Group and class of each row
[  5  -8  13   6   6 -14 -19   7  12 -28 -34 -19  73   0   4  -6  11   0
  14   5]
R:Zuzad
[-28 -21 -13  21 -11   4 -25  -9   5 -41 -22  15  49  -2   8 -26  -1   0
   7   4]
R:Zeg
[-21 -35 -33  12  -6 -23 -44  -9  30 -48 -35 -37  50   7  11 -35   6 -28
  -1  -8]
R:Zuzad
[-25   2  24  12   2 -17   4   1   2 -37 -18   0  30  -8 -13   6  17   6
  12  14]
P:vam
[-14 -10  -9  14   2 -22 -28 -16  18 -33 -12 -13  36  -2  -5 -27   5 -11
  12   2]
P:Bif
[-30  -3  15  13   1 -12  -9   3   4 -50 -17  -2  13  -1  -6  -7  14  -9
   9   9]
P:Bif
[-20  -4   5  20   2 -27 -21 -14  17 -39 -21  -6  56   2  -8 -26   8   4
  23  12]
P:Bif
[-24  -2  14  13 -12   4   2  16   6 -34 -37   4  43  -6   3  -4  12   1
  16  15]
R:Zuzad
[-24   4  13  29   4   4   9  -6 -17 -41  -8  31  24  -3 -14 -17   2  15
  22  19]
P:leke
[-16  -9  22  10 -11 -29 -14   2  23 -49 -51 -49  99  -2  -2  13  30  -9
  19  15]
R:repiz
[-25 -13  -5  19 -14   6 -14  -6  -5 -36 -28  14  40   1   5 -24   2  -7
  11   4]
R:Zuzad
[-35 -37 -32  19 -12 -24 -55 -19  37 -73 -46 -40  62   6   0 -38  19 -34
  -2  -4]
R:Zeg
[-30 -10   5  26   2 -27 -19 -16  12 -50 -25  -7  78  -3 -11 -34  15  -1
  20  12]
P:Bif
[-24  -7   0  26   3 -13 -18 -12   7 -45 -20   4  29  -3 -12 -34  11  -6
  15  11]
P:Bif
[-23  -9   9   8   7 -35 -19   0  27 -52 -30 -49  51   0 -12  -2  25 -17
   2  16]
P:leke
[-20  -7   8  29   5 -18 -19 -21   4 -32 -12  16  66   1  -9 -32   2  15
  22  18]
P:leke
[-16 -15  16  22  -5 -12 -15  -3  12 -37 -30  -9 102  -3   2 -15   4  15
  20  21]
R:repiz
[-13 -13   2   6  -5  -5 -13   4  11 -26 -30 -15  52  -3  14  -2  14  -7
   8   2]
R:Zuzad
[-21  -6  -6  14  -6   4 -14   0   2 -32 -24  10  55   4  13 -24   0  10
  15   5]
R:Zuzad
[-10   1  -5  19   6 -21 -14 -12   3 -30  -8   2  34   2  -8 -19  14   0
  19   9]
P:Bif
[-26 -19  10  16  -4 -12 -14  -2  13 -43 -34  -6  67  -3   2 -17  11  -3
  18   9]
R:Zeg
[ -8   5  25  14  -3   4   4   3  -7 -13 -20  16  72  -2   3   1   4  25
  24  12]
R:Zuzad
[-13  -7   3  16  -4 -22 -20   1  21 -29 -24 -16  77   3   6 -17   7   6
  16  -2]
R:Zeg
[-15   2  28  25  13 -29 -17 -13  20 -39 -33 -20 104  -1 -15  -8  21  11
  30  15]
P:vam
[-31  -1  26  19  -2  -7   7   5  -8 -45 -23   2  30  -7 -16  13  27  -2
  14  18]
P:vam
[-20 -11  -5  21   2 -25 -24  -1  16 -48 -21 -12  40   1 -14 -16  11  -8
   6  14]
P:leke

Group, then class
[  9  -1   4   6  59  49  -6  -3  -3  17  -2   9  -6  12  24  16 -11  -8
 -37 -15]
gizep:C
[-37  -2 -63 -14   7  55   0  17  -3 -34  16  19  -6 -11  26 -30 -19  17
   4 -39]
mebod:Z
[  8   2  -9  -3  38  14  -8  -4 -54  25  -5  -2  -2  20  -3  26  -9 -16
  -1 -13]
lib:S
[  1   5 -25  -2  42  22 -22  -4  -5 -16   8  18  -1  -1  10   5 -30   5
 -12 -22]
mebod:A
[ 15  -4  -8   2  53  27 -11  -3 -20  19  -6  -9   0   4  -2  26   5 -15
 -10  -6]
lib:S
[ -5  -3 -20   4  36  46  -7  -2  -7  13  -3 -10  -3   5  30   3 -19   3
  10   2]
gad:L
[  8  32   8  -2  42  15 -10  -1 -13  15   1  10   8  13  17  15 -17 -22
 -36 -11]
mebod:A
[-12  -6 -19   2  29  43  -7   2 -16  -3   5   7 -11  -3   8   2  -4   1
  16 -21]
lib:S
[  6   0  -9   2  40  20  -9   0 -15  -6   3  13  -1   7  14  10 -24  -1
 -26 -12]
mebod:A
[ 16   1   6  12  34  49  -1   2   1   6  -4   7  -5   5  23  21 -13 -16
 -17 -19]
gizep:V
[-15  12 -12  -7  15  44  -6  -3  -9  13   5   3  -6  18  24  27  -8 -23
  17 -22]
gad:L
[ -4   3 -13   2  60  33 -11 -18 -23  17   3   0 -10   4  12  33 -18 -15
  -6 -11]
lib:X
[-13  -7 -22  -7  47  56   2   3 -16  12   2 -11 -13   4  13  17 -21 -12
  11  -4]
gad:G

Group and class of each row
[  3   5   2  -5   4   4   7  -7  -9   8   1  -2  -4  -6   9  -7   7   0
  -2 -10]
K:E
[ 12  18  -3  -6   5   7   6  -1 -10   5   1   0  -4  -4   5 -16   5   6
  -3  -9]
K:W
[ 10  25  -3  -3  -2   6   1  -1 -16   1  -1  -4  -5  -3   9 -23   2   5
  -1  -9]
K:W
[ -1   3  -9  -6  -1   0   7 -10 -23  11   5  -8  -4   1   5 -14  10  -8
  13 -12]
U:D
[  8 -10  -7   4  12  -2  -1   2   4   7   3  -3  -1   7  -9  10  -3  10
  19   2]
B:Y
[ 14 -11  -5   9   9  -8  -4   3   4   7   4  -5   0  13 -11   7   1  12
  25   1]
B:Y
[  7   2   0  -6   3  -1   7  -9 -11   8  -2  -2  -8  -6   9  -6  10   3
  -5   1]
K:W
[ 10   5 -10   0  13  -2   6  -2 -20   6   4  -7  -5  -5  -1 -23   8 -13
  11 -16]
U:D
[ -6   8  -5  -6  11   0   1  -3 -17  14   8  -5   0  -1   3 -14   7   6
  -1 -14]
U:M
[  4  32   1   3   4   5   5  -4   7   3  -3  -1  -3  -7   7  -6  -1  18
 -13 -10]
K:W
[-6  6 -3  4  0 -1  4 -5 -9  6  7  4 -5 -3  3 -8  2 -8 10 -9]
U:M
[ -5  -3  -9   8   5   3  15  -8 -12   6   4  -3  -6  -4   5 -10  10 -12
  10 -15]
U:M
[  5  -8 -15  13  -7  12  24  -3 -16   4  -2  -7  -3  -8   6 -18  19 -26
   5 -12]
K:E
[  0  10  -9   0   6   1  12 -11 -14   6  -1  -4  -6  -9   6  -9  10  -4
   8 -13]
U:D
[  3 -11 -13  16  -6   5  18 -10  -6   7   4  -5  -7   1   0  -8  16 -11
  13 -19]
U:D
[  4  21   2  -1   5   6  -1   1 -14   5   1  -6  -2  -5   9 -18   4   5
  -8  -8]
K:W
[14 -5 -6  8 -2 -9 -8 -4  1 -1  0 -4 -2  8  0 17  1 -4 30  3]
B:Y
[ -2   8  -7  -8  -5  11  13  -7 -11   5   4  -1  -6  -4   7  -8  10   6
   1  -3]
K:E
[  0   0   1 -18   8  11   8  -7 -18  12  -2  -3  -5  -3  11 -11   8  -1
 -16  -4]
K:E
[13 -9 -9  2  1  0 -1  3 -2  6  2 -4 -3 14 -4  9  3 10 19  5]
B:Y
[  4   4  -5  25  -4  -8  11  -5 -15  12  -1  -8  -2  -4   4  -5  13 -17
  16 -13]
U:M
[  4   5  -9  10   0   1  13  -4 -17  15   2  -9  -5  -4   5 -15  16  -6
  14 -15]
U:M
[  8  -2  -1   7   5 -10   0  -4  14   0   7   2   0   7  -1  19  -2   2
  19  -2]
B:Y
[ 14  -9  -9   9  11  -3  -6   8  10   9   5  -4   1  16 -13   3  -3  27
  23  -2]
B:H
[ -2   2  -8  10   4   1   7  -6 -16  10   6  -5  -3  -1   4 -15   9  -7
  11 -15]
U:M
[  5  16 -18   7  -1   1  17 -14 -15   6   6  -4  -9  -9   2 -11   6  -1
  23 -15]
U:D
[ 9  2 -7 11 -1 -8  0 -3 14  0 -4 -1 -7  6 -7 23 -3 11 30  0]
B:Y
[  2   0  -8   7   3   6  17  -6 -11   9   2  -7  -6  -2   5  -1  12  -1
   6 -12]
U:D
[  7  -8  -5  -1  12 -14  -6  -6   7   6   4   3   0  15 -11  20  -3   4
  27  -5]
B:Y
[ 11  -5 -10  10   4  -4  -3   5   6   5  -4  -3   0  -2 -11  13  -1  11
  11   6]
B:H
[  5  -9 -10  13  14   2  11  -8 -24  13   1  -9  -4  -1   5  -9  14 -14
  14 -14]
U:D
[ 15  -7 -10  11   7   8   3   6   6   9  -5  -2  -3   7  -8   6  -2  21
  12  -4]
B:H
[ 11 -13 -16  12  -4  19  24   4 -17   3  -5 -12 -11  -7   5 -15  19 -11
   1  -1]
K:E
[  6  19  -3 -10  -4   5   5  -7 -13   1  -5  -3  -6  -8  10  -4   4  10
   2  -1]
K:W
[ -1   5   1  -4   2   3   7  -6 -14   1  -2  -2  -5  -8   6  -7   4  -5
 -10  -2]
K:E
[ 11   6   1   1   4   4   5   4 -15   7  -4 -10  -3  -9   0 -15  10  -1
  -9  -5]
K:W
[  7  14   7  -7   3   6  -1  -5 -15   5  -2  -1  -5   0  12  -5   5   4
  -7  -1]
K:W
[  6   5 -14   4   3  -1   8  -6 -18  12  -1  -4  -4   5   5 -12   9   0
  23 -11]
U:D
[ 7 -3 -1  2 14 -1 -7  4  7 10  2 -1  1 10 -7  7 -7 34  5 -4]
B:H
[  3  16   6  -6   3   6   1  -1 -11   3  -4  -4  -3  -1   9 -19   6  -2
 -12  -7]
K:W
[  9  13  -6  -1  -3   8   9  -6 -20   5  -3  -7  -5  -1   6 -13  13   8
  -1  -2]
K:E
[ 18 -16  -8  12   5  -2   6   1  -3   7  -1  -7  -6   6 -10  13   3  13
  22   4]
B:Y
[  8   9  -9 -11  -1   7   8  -2 -16   5  -2  -4  -9  -8   0  -8   6   8
  -1   1]
K:W
[  6 -11  -9   7   5  -1  -4   3   6   9   4  -3   1  13 -11  15   2  23
  19  11]
B:H
[  8 -10  -2   1   8  -5   1   0   5   7   2  -3  -2   3  -9  16  -2  10
  14  -1]
B:H
[ 17  16   3  -3   5  10   4   1 -18   8  -7  -5  -4   3   5 -27   9   7
  -9  -5]
K:W
[ 3 -4 -7 10 -4 -8  2 -6  9  0  2 -3  1  8 -3 25 -5 10 26  4]
B:Y
[ 12  -7  -7 -11  12 -11   1   0   5   7   6  -2  -4   9  -9  24  -4  19
  27  -2]
B:Y
[ -4   4  -8   1  -5   9  11  -3 -14   3  -3  -4  -7  -6   3  -9   9   0
   0  -5]
K:E
[ 5  8  9 -8  9  7  2 -6  9  7 -2  0 -2 -3  6 -2  3  7 -8 -3]
K:W
[ 10  21  -1 -10  -5   4   4  -2  -8   5   3  -1  -6  -3  11  -1   1  12
  -1   3]
K:W
[ 7 -7 -4  1  6 -6 -8 -3  8  9  3 -3  5 20 -8 24 -8 32 25  9]
B:H
[  7 -16 -10   0   1  -7  -4  -1   3   5   6  -4  -4  14  -4  18   1   3
  25   7]
B:Y
[  5  -8 -11   9   5  -4   4   1  14   2  -1   1  -2   9   0   7  -9  16
  19   1]
B:H
[ 12  -7  -9   4   7  -3  -3   4  13   6   5   0  -1  11 -12   6  -5  28
  18  -4]
B:H

Group and class of each row
[ 27  15   6 -10  -2 -11   7   9  -8  -3  12  -4   1  -8   5  -7  -5  -5
   3 -10]
Miz:[76]
[-13   0   9  19  -4 -10   1   2  10   0  16  -1   2  -3   1  -9  -2  -2
   7  -8]
Suz:[70]
[  6  13  -8  -1   9 -13  12  -2 -17   0   9  12  -1  -2   1  -4 -11   9
   4   1]
Miz:[56]
[ 20  12  -5 -14  11  -5   1   2  -6  -5 -10  -7   5 -13   3   2   2   3
  -3  21]
livad:[75]
[ -2   8  -4  -9  -1  -5  -2  14   9  -3   0   5   3  -2  -8 -10  -2   0
   3 -18]
zunal:[46]
[-12  11  11  11  -1  -5   6  -4   7  18   6   5   5  -1  -3 -12  -4  -1
 -13 -24]
Suz:[70]
[ -5  -1  -9  20   4  -9  17 -12  12  -3  13   1   8   2   2 -17 -18  13
   5  12]
Suz:[54]
[ 11  -3 -10   6  -7 -10  12  -3 -13   0  26   0 -15  -6   1   4 -13   4
  -2 -38]
Miz:[76]
[-10  -6  -5   5   2 -10  -3  10  18 -14   2   6  -1 -16   5 -11 -14  -6
   6 -22]
zunal:[69]
[  3  12  -3   1   3  -7  12  -1 -16  -1  15   0  -7  -5   7   7 -12   5
   8 -15]
Miz:[76]
[  4  20  14  -8   7  -8  -1  -2 -10   0  -7  25  10 -15   1   8 -17   3
  21  -6]
Suz:[81]
[  4   4  -6   6  -4  -4   4   0   3   0  -9 -10   9 -18   3   4  -9  11
  -6   6]
livad:[55]
[  3  10  15   2  16  -5 -18   0  -2  -6  -6  12   9 -12   0 -16  -4   0
  10  31]
Suz:[70]
[  0   7  -5 -10   5  -6  -8  17  22  -4  -7   0   4 -11  -1  -7  -5  -7
   8 -26]
zunal:[69]
[ 17   5  -7  -7  12  -1   3 -10 -17   0  -3  12   4  -2  -5 -16 -13   1
  11  -5]
Miz:[56]
[ 13  -3   4   6  -1 -12   3   4 -12  -4  12  11  -2 -10   9 -15 -16  10
  17  -9]
Miz:[72]
[  3  16  -5  -4  26 -17   2  12  -7  11  -3   1   5 -27   6  -2 -23   9
   5  10]
livad:[80]
[  0   8 -16  -5  11  -4  -5  -3  19  -1 -11  10  -2 -10   8  -2  -1  -6
   5 -26]
zunal:[69]
[ 26  11   7 -11  13 -11   7   7  -7  -2  14   6  -5  -3   1   0  -7   4
  10   0]
Miz:[76]
[ -5  -3   1  -2  18 -13  -5   0 -17  -8  11  24  -9 -23 -13  -7 -19  12
  24 -24]
Miz:[56]
[ 22  12  -3 -16  30 -18   7   8 -27  -5   0  17   2 -18   1  -1  -9   8
  25  14]
Miz:[56]

Group and class of each row
[-15  -7   1  -3   9   2  11  38  -1  -3  -2  -5  -4  15 -13  -6   3  -5
  -4  -4]
Q:<83>
[-25   2   6 -16 -21  20  15  -7  13   1 -26   8  -8  -1 -18  10   4   1
   2 -10]
N:<73>
[ 12  -4  19  20  42  -4  -8  45 -28 -18  21   5  11  18 -33   8  10 -16
 -19   5]
Q:<80>
[ -2 -10   1  26  -5   4  44 -26  -6   2 -10  17 -14  11   0   6   0  -5
  -1   7]
T:<84>
[ -3 -22   2  -3   7  13  12  13 -27 -11  -7  -6   0  -5 -15   3  15   1
   9 -12]
N:<75>
[-13  -5  23  -8  -2  33  15  16  -8  10  -4  -7   1   6  -9  -2   2   0
   3 -18]
N:<75>
[-17 -17  23  10  17  17   9   8 -23  -1  -9   2   4  12 -22   7  14 -13
   4 -13]
Q:<80>
[  4 -12   0   5  -1  12  10   4  -8  -5   1  -5  -2   0  -5  16  16  -3
   7  -5]
N:<75>
[ 37  15   9   1  10  -1  -4  41 -25 -16  36  22  16  21  -3   9   5   2
 -15  14]
Q:<83>
[ -1 -22  25  15  16  13  19   8 -23   7   1  -9   7  12 -23  11   8 -16
   5  -5]
Q:<80>
[ 21 -49   8  46  62 -42  28  20 -36 -15   0 -23  15  28  -5   5  18 -26
  14   3]
Q:<83>
[ 11 -25   1  48   8   8  33   1 -12   0   8  -6   3  14  12   8  -2  -2
   6   5]
T:<84>
[-14  -3  22  22  24  -2  17 -10  -9  -5 -11  -5  -2  -2 -17   3  18 -14
   8  -3]
Q:<80>
[ 29   7   9  30  12  -2  -9  32 -23  16  33  14  22  26   3  -9 -20 -12
  -2  11]
T:<72>
[  4  -3  12 -18 -11  -6   7  23 -10 -10  -5   3   1  -5 -13  -8  19   8
  -7  -5]
N:<73>
[ -5  -8  12  17  15  22  14   9 -13   2   4  -5   0  19 -18   8 -15 -11
   4  -2]
Q:<83>
[-27 -15  23  -3  14  16  17   7 -13  24 -12   1   4  18 -30   1  14  -2
 -14  -9]
Q:<80>
[-24 -13   8  -7 -24 -33  40 -48  23 -11 -50  -3  -9 -10 -15  12  48  10
 -11  12]
N:<73>
[ 10 -15  -4 -32  19  20   5  32 -23   0  12  17   1   2 -17  -6 -10   1
   3 -12]
N:<73>
[  0 -20  20  27   7  31  28   7 -19  13   8   2   1  22  -2   0 -16 -17
  -1  -2]
T:<84>
